Below is a small trained network, with its code and all its weights. Each question gives an input and a target symbol and asks what happens when units are switched off, that is, made to give their printed mean instead of their output.

import numpy as np


def w(rows, s, z=0):
    codes = np.array(rows[::2]) - 128.0
    scale = np.full(codes.shape[1], s)
    scale[-1] = z or s
    return codes * scale


def norm(h):
    return h / np.sqrt((h * h).mean(-1, keepdims=True) + 1e-5)


def f(y):
    return np.maximum(y, 0)


def softmax(a):
    e = np.exp(a - a.max(-1, keepdims=True))
    return e / e.sum(-1, keepdims=True)


def log_softmax(a):
    a = a - a.max(-1, keepdims=True)
    return a - np.log(np.exp(a).sum(-1, keepdims=True))


def net(x, mask):
    ids = ['ΓΘΛΨαβδεζημξπστω'.index(c) for c in x.split()]
    T = len(ids)
    res = E[ids] + P[:T]
    u = 0
    for l in range(2):
        r = norm(res)
        for j in range(2):
            rows = slice(4 * j, 4 * j + 4)
            q, k, v = (r @ M[l][rows].T for M in (Q, K, V))
            z = softmax(np.where(np.tri(T) > 0, q @ k.T / 4**0.5, -1e9)) @ v
            o = O[l][rows]
            res = res + np.where(mask[u + j], z, o[:, -1]) @ o[:, :-1]
        u += 2
        y = f(norm(res) @ A[l][:, :-1].T + A[l][:, -1])
        res = res + np.where(mask[u : u + 4], y, B[l][:, -1]) @ B[l][:, :-1]
        u += 4
    return log_softmax(norm(res)[-1] @ U[:, :-1].T + U[:, -1])


Q, K, V, O, A, B = {}, {}, {}, {}, {}, {}
E = w([
[110,168,132,47,166,97],'Γ',
[120,114,88,162,153,169],'Θ',
[143,129,77,107,103,92],'Λ',
[129,118,90,160,154,165],'Ψ',
[36,158,155,108,152,97],'α',
[160,194,139,89,132,114],'β',
[157,138,80,69,133,81],'δ',
[145,149,193,147,87,171],'ε',
[139,119,94,166,174,163],'ζ',
[162,134,123,161,186,147],'η',
[157,103,82,170,159,134],'μ',
[177,113,123,119,76,126],'ξ',
[47,85,114,152,166,108],'π',
[106,237,208,134,148,141],'σ',
[130,130,125,171,114,5],'τ',
[125,74,101,145,81,158],'ω',
],0.014)
P = w([
[106,255,64,157,76,125],'0',
[110,230,78,150,84,131],'1',
[114,212,91,150,90,133],'2',
[114,192,102,142,93,139],'3',
[122,178,111,143,96,145],'4',
[128,166,119,139,105,150],'5',
[132,151,125,133,110,154],'6',
[140,141,134,125,122,153],'7',
[143,127,139,121,126,159],'8',
[146,116,149,115,136,162],'9',
[152,99,157,109,145,161],'10',
[151,86,164,99,151,165],'11',
[147,64,168,87,159,167],'12',
],0.0069)
Q[0] = w([
[133,105,57,145,219,163],'L0H0',
[122,132,134,180,139,161],'L0H0',
[172,124,137,94,42,148],'L0H0',
[127,151,100,107,142,247],'L0H0',
[123,159,161,112,194,200],'L0H1',
[136,171,97,48,143,47],'L0H1',
[175,176,147,133,23,134],'L0H1',
[21,154,218,83,61,76],'L0H1',
],0.015)
K[0] = w([
[145,19,155,137,173,57],'L0H0',
[118,103,163,194,141,127],'L0H0',
[177,126,98,118,61,188],'L0H0',
[191,74,208,137,174,175],'L0H0',
[178,96,191,167,198,126],'L0H1',
[123,203,81,44,165,80],'L0H1',
[170,192,97,203,65,132],'L0H1',
[8,235,167,164,153,96],'L0H1',
],0.014)
V[0] = w([
[149,147,95,91,135,203],'L0H0',
[83,107,133,153,175,129],'L0H0',
[156,134,112,176,103,163],'L0H0',
[176,142,156,169,144,71],'L0H0',
[135,196,97,158,139,162],'L0H1',
[148,125,154,137,180,129],'L0H1',
[190,173,158,110,72,154],'L0H1',
[92,131,140,100,141,250],'L0H1',
],0.012)
O[0] = w([
[204,97,139,119,72,127,208],'L0H0',
[71,99,21,167,127,125,104],'L0H0',
[161,177,89,117,97,147,216],'L0H0',
[108,169,106,53,131,187,139],'L0H0',
[148,48,121,109,164,64,254],'L0H1',
[93,110,93,114,81,105,116],'L0H1',
[39,122,206,133,179,143,175],'L0H1',
[107,155,162,173,179,2,148],'L0H1',
],0.0076,0.0063)
A[0] = w([
[178,167,42,131,116,122,7],'L0N0',
[145,247,121,108,46,78,2],'L0N1',
[152,192,110,179,190,156,29],'L0N2',
[101,205,76,152,165,89,197],'L0N3',
],0.015,0.00074)
B[0] = w([
[205,32,118,128,175,187,254],'L0N0',
[161,130,4,126,59,118,165],'L0N1',
[135,177,86,215,126,167,163],'L0N2',
[171,195,139,102,174,135,174],'L0N3',
],0.012,0.0093)
Q[1] = w([
[52,137,202,219,160,114],'L1H0',
[172,100,111,140,178,27],'L1H0',
[106,247,51,140,155,85],'L1H0',
[156,202,202,142,6,56],'L1H0',
[160,124,125,59,149,114],'L1H1',
[157,159,72,115,147,101],'L1H1',
[114,116,114,141,166,107],'L1H1',
[176,152,125,166,108,131],'L1H1',
],0.014)
K[1] = w([
[31,156,204,194,145,108],'L1H0',
[159,128,81,126,204,16],'L1H0',
[143,250,41,188,181,143],'L1H0',
[209,219,184,145,20,74],'L1H0',
[128,109,103,69,168,159],'L1H1',
[118,100,81,170,126,111],'L1H1',
[95,94,120,144,149,113],'L1H1',
[182,113,129,153,80,118],'L1H1',
],0.014)
V[1] = w([
[55,45,254,76,158,69],'L1H0',
[186,56,170,176,142,137],'L1H0',
[92,127,153,107,141,120],'L1H0',
[72,152,196,194,228,226],'L1H0',
[188,187,164,172,165,196],'L1H1',
[151,100,93,120,161,104],'L1H1',
[49,68,223,132,110,97],'L1H1',
[94,66,139,205,34,60],'L1H1',
],0.0064)
O[1] = w([
[183,179,2,104,177,146,32],'L1H0',
[52,214,128,148,120,95,184],'L1H0',
[164,134,85,122,153,144,88],'L1H0',
[132,52,45,78,63,110,82],'L1H0',
[30,117,134,120,141,76,192],'L1H1',
[115,178,118,191,120,108,178],'L1H1',
[161,125,93,85,165,205,3],'L1H1',
[242,158,101,128,202,168,48],'L1H1',
],0.0061,0.0067)
A[1] = w([
[165,181,70,108,5,64,154],'L1N0',
[136,164,129,143,95,70,152],'L1N1',
[101,124,109,110,187,133,89],'L1N2',
[172,114,136,143,126,140,253],'L1N3',
],0.021,0.0026)
B[1] = w([
[114,166,6,102,157,115,242],'L1N0',
[122,132,120,116,77,147,255],'L1N1',
[123,126,145,112,176,148,152],'L1N2',
[104,160,140,100,100,115,247],'L1N3',
],0.025,0.0084)
U = w([
[121,156,130,96,240,205,151],'Γ',
[87,208,2,100,97,116,185],'Θ',
[116,110,123,159,124,116,112],'Λ',
[50,186,208,106,27,116,180],'Ψ',
[120,148,124,160,118,106,20],'α',
[47,65,86,199,218,74,155],'β',
[105,141,116,143,132,134,3],'δ',
[118,139,127,149,118,114,15],'ε',
[146,154,134,171,111,79,41],'ζ',
[190,36,108,113,82,165,200],'η',
[194,207,127,220,158,176,166],'μ',
[167,148,138,176,128,14,81],'ξ',
[12,121,121,234,82,234,80],'π',
[108,134,123,149,126,132,8],'σ',
[114,155,188,42,189,99,166],'τ',
[111,145,124,147,129,121,14],'ω',
],0.0076,0.0028)

Each question gives the input, a string of symbols that net reads in full, and the target symbol t.
The units are the heads (4 rows each of Q, K, V and O) and the neurons (one row each of A and B). Each row of codes is followed by its name. A weight is (code - 128) times the scale printed after its matrix; where a second scale follows, it is the last column's (O, A, B and U).
mask holds one flag per unit, layer by layer, with each layer's heads first. A switched-off unit (its flag False) gives its mean, the last column of its rows in O or B, instead of its output. The means were averaged over made-up inputs and are rounded, as every weight is.
A unit's drop is (log p(t) with every unit on - log p(t) with that unit switched off) / (log p(t) with every unit on - log p(t) with every unit switched off).
The circuit of an input: a set's keep is (log p(t) with only the set's units on - log p(t) with every unit switched off) / (log p(t) with every unit on - log p(t) with every unit switched off). Starting from all 12 units, units are removed one at a time, each time the one whose removal leaves the highest keep (on an exact tie, the one counted first), for as long as the keep stays at least 0.8.
circuit, biggest first: the units of the circuit, biggest drop first
unit that matters most: the unit with the biggest drop
top k neurons: the k neurons with the biggest drops, biggest first
top k neurons in layer l: the k neurons of layer l with the biggest drops, biggest first
heads that matter: for each layer, one digit per head in row order, 1 if its drop is at least 0.15 and else 0, layers parted by /
input ζ Θ μ μ Ψ ω μ μ, target μ: unit that matters most -> L0H1
input Γ μ ζ ξ η, target π: top 3 neurons -> (L1N0 L0N2 L1N3)
input μ β τ Ψ ε ε, target Ψ: top 3 neurons -> (L1N0 L0N0 L0N1)
input ξ μ μ Γ μ μ Ψ ε ω μ ζ, target μ: top 2 neurons -> (L0N2 L1N0)
input Γ Γ η ε δ ε σ α τ π Γ, target τ: top 4 neurons -> (L0N1 L1N0 L0N2 L0N0)
input δ Λ Γ α μ ξ π, target β: top 3 neurons in layer 0 -> (L0N0 L0N1 L0N3)
input σ π Γ μ, target β: circuit, biggest first -> (L0H0 L1N1 L1N0)
input ξ α Λ ξ β Θ, target π: top 3 neurons -> (L1N0 L0N2 L1N3)
input ξ Γ Ψ, target π: top 2 neurons -> (L0N2 L1N0)
input ε ζ ξ η, target π: heads that matter -> 01 / 10
input δ Γ β τ μ, target Γ: circuit, biggest first -> (L0H0 L1N2)
input μ Γ β μ Λ ω Θ ζ α β ξ Λ, target Ψ: top 2 neurons -> (L1N0 L0N1)
input ξ ε μ ζ ζ Γ α Ψ ω Ψ, target μ: circuit, biggest first -> (L0H1 L1N0 L0N3)
input β ζ β ε ζ, target ξ: circuit, biggest first -> (L0H1 L1N0)
input α ξ α α μ Ψ, target η: circuit, biggest first -> (L0N0 L1N0)
input μ ε Γ ξ μ η δ τ μ ω ζ, target μ: circuit, biggest first -> (L0H1 L0N2 L1N0)
input α μ Γ π ξ Ψ, target β: circuit, biggest first -> (L0H0 L1N1)
input η ε μ α Γ β ζ ε Γ μ β, target Ψ: heads that matter -> 01 / 00
input α μ ε μ ε ε ε, target Γ: circuit, biggest first -> (L1H1 L0H1 L1H0 L1N2)
input μ μ ε α Γ ε β π ζ ξ β α, target Ψ: heads that matter -> 11 / 00
input Θ Γ Θ μ ξ μ ε μ ω ω Γ, target Ψ: heads that matter -> 11 / 00
input Γ β β ζ μ μ μ ζ Γ β, target τ: circuit, biggest first -> (L0H1 L1N0 L1N1)
input μ π Γ α ε Γ τ α ξ ε π ζ, target β: top 2 neurons -> (L1N0 L1N3)
input δ β ξ η μ ε σ Γ ε Γ μ β η, target η: circuit, biggest first -> (L0N0 L0H1 L1N0)
